Below is a small trained network, with its code and all its weights. Each question gives an input and a class and asks what happens when units are switched off, that is, made to give their printed mean instead of their output.

import numpy as np


def w(rows, s, z=0):
    codes = np.array(rows[::2]) - 128.0
    scale = np.full(codes.shape[1], s)
    scale[-1] = z or s
    return codes * scale


def f(y):
    return y / 2 * (1 + np.tanh(0.7978845608 * (y + 0.044715 * y**3)))


def log_softmax(a):
    a = a - a.max(-1, keepdims=True)
    return a - np.log(np.exp(a).sum(-1, keepdims=True))


def net(x, mask):
    res = np.array(x, float).reshape(1, 8) / 4 @ E
    y = f(res @ A[0][:, :-1].T + A[0][:, -1])
    res = res + np.where(mask, y, B[0][:, -1]) @ B[0][:, :-1]
    return log_softmax(res[-1] @ U[:, :-1].T + U[:, -1])


A, B = {}, {}
E = w([
[147,140,135,78,140,41,140,193,89,148],'x0',
[125,111,182,101,179,126,225,73,142,123],'x1',
[239,113,124,181,116,85,70,85,186,187],'x2',
[127,135,185,171,126,90,74,161,110,170],'x3',
[41,90,123,169,254,193,68,104,216,129],'x4',
[96,33,137,146,178,112,53,97,89,188],'x5',
[166,122,40,93,145,126,135,169,221,172],'x6',
[112,188,158,104,95,183,168,195,74,206],'x7',
],0.0052)
A[0] = w([
[167,157,105,103,105,147,174,102,161,132,6],'n1',
[151,170,154,124,107,119,157,140,97,136,156],'n2',
[215,139,118,133,155,85,137,112,164,120,143],'n3',
[159,114,207,175,158,96,66,82,143,148,178],'n4',
[53,113,157,110,253,150,182,119,147,120,250],'n5',
[195,145,161,143,143,103,140,99,190,149,194],'n6',
[114,208,197,126,75,126,185,173,39,131,253],'n7',
[130,137,115,137,159,115,94,195,177,165,224],'n8',
[133,169,143,118,126,121,216,118,180,47,94],'n9',
[160,52,102,81,99,61,178,133,72,111,241],'n10',
[138,130,113,131,159,104,102,178,174,174,78],'n11',
],0.015,0.0017)
B[0] = w([
[150,116,120,178,70,132,196,122,91,125,174],'n1',
[116,138,115,35,106,115,153,121,182,157,177],'n2',
[129,138,140,126,111,156,151,137,102,188,200],'n3',
[120,122,125,182,181,128,51,130,121,93,228],'n4',
[155,101,123,230,159,122,57,107,153,164,236],'n5',
[136,119,115,148,120,146,124,135,144,202,202],'n6',
[143,185,162,85,83,170,116,163,34,202,255],'n7',
[137,160,165,154,106,186,114,135,2,128,181],'n8',
[105,111,107,145,115,110,161,136,94,31,215],'n9',
[131,162,154,164,137,182,60,141,85,185,203],'n10',
[119,163,154,76,117,119,113,139,120,158,168],'n11',
],0.017,0.01)
U = w([
[142,83,63,139,88,125,211,116,149,100,10],'0',
[116,111,112,54,155,95,168,122,193,131,8],'1',
[143,102,132,171,175,153,73,108,155,175,218],'2',
[133,202,160,58,84,161,138,161,90,165,193],'3',
[119,120,135,58,128,96,138,117,216,120,4],'4',
[81,87,102,151,166,101,100,112,127,1,178],'5',
],0.0083,0.0018)

Each question gives the input, the list of numbers given to net, and the class t.
The units are the neurons (one row each of A and B). Each row of codes is followed by its name. A weight is (code - 128) times the scale printed after its matrix; where a second scale follows, it is the last column's (A, B and U).
mask holds one flag per neuron, in row order. A switched-off neuron (its flag False) gives its mean, the last column of its row in B, instead of its output. The means were averaged over made-up inputs and are rounded, as every weight is.
A unit's drop is (log p(t) with every unit on - log p(t) with that unit switched off) / (log p(t) with every unit on - log p(t) with every unit switched off).
The circuit of an input: a set's keep is (log p(t) with only the set's units on - log p(t) with every unit switched off) / (log p(t) with every unit on - log p(t) with every unit switched off). Starting from all 11 units, units are removed one at a time, each time the one whose removal leaves the highest keep (on an exact tie, the one counted first), for as long as the keep stays at least 0.8.
circuit, biggest first: the units of the circuit, biggest drop first
most important unit: the unit with the biggest drop
k most important neurons: the k neurons with the biggest drops, biggest first
drop of u: that unit's drop, to one decimal
input [-4,-6,4,-1,3,5,2,6], class 3: most important unit	n5
input [0,1,-3,-1,4,-1,1,3], class 2: 2 most important neurons	(n5, n9)
input [-1,-2,-1,-5,-2,-5,1,-8], class 5: 3 most important neurons	(n7, n9, n2)
input [2,-5,-1,3,4,5,-1,-6], class 5: circuit, biggest first	(n7, n10)
input [-4,4,0,-8,-8,-2,7,-6], class 0: 3 most important neurons	(n7, n9, n1)
input [-4,6,1,-3,0,-8,-5,-7], class 5: 2 most important neurons	(n9, n7)
input [-6,4,-4,-2,-3,3,-1,-5], class 5: 4 most important neurons	(n7, n6, n3, n9)
input [-5,-1,5,-8,-4,0,3,-6], class 0: 3 most important neurons	(n7, n1, n5)
input [4,0,-6,-8,4,0,3,-1], class 5: 4 most important neurons	(n7, n9, n6, n3)
input [0,-8,4,0,8,2,5,-6], class 3: 4 most important neurons	(n8, n11, n5, n3)
input [-8,6,-3,-8,1,-7,2,4], class 5: 2 most important neurons	(n9, n5)
input [7,4,-4,-7,6,-4,5,6], class 2: 2 most important neurons	(n5, n4)
input [4,8,5,-7,7,-5,-2,8], class 2: drop of n5	3.0
input [-5,-2,-1,-8,5,-1,-1,-4], class 5: most important neuron	(n7)
input [3,1,7,4,2,2,6,3], class 3: drop of n11	0.8
input [8,6,-2,-3,1,7,3,5], class 2: drop of n6	0.0
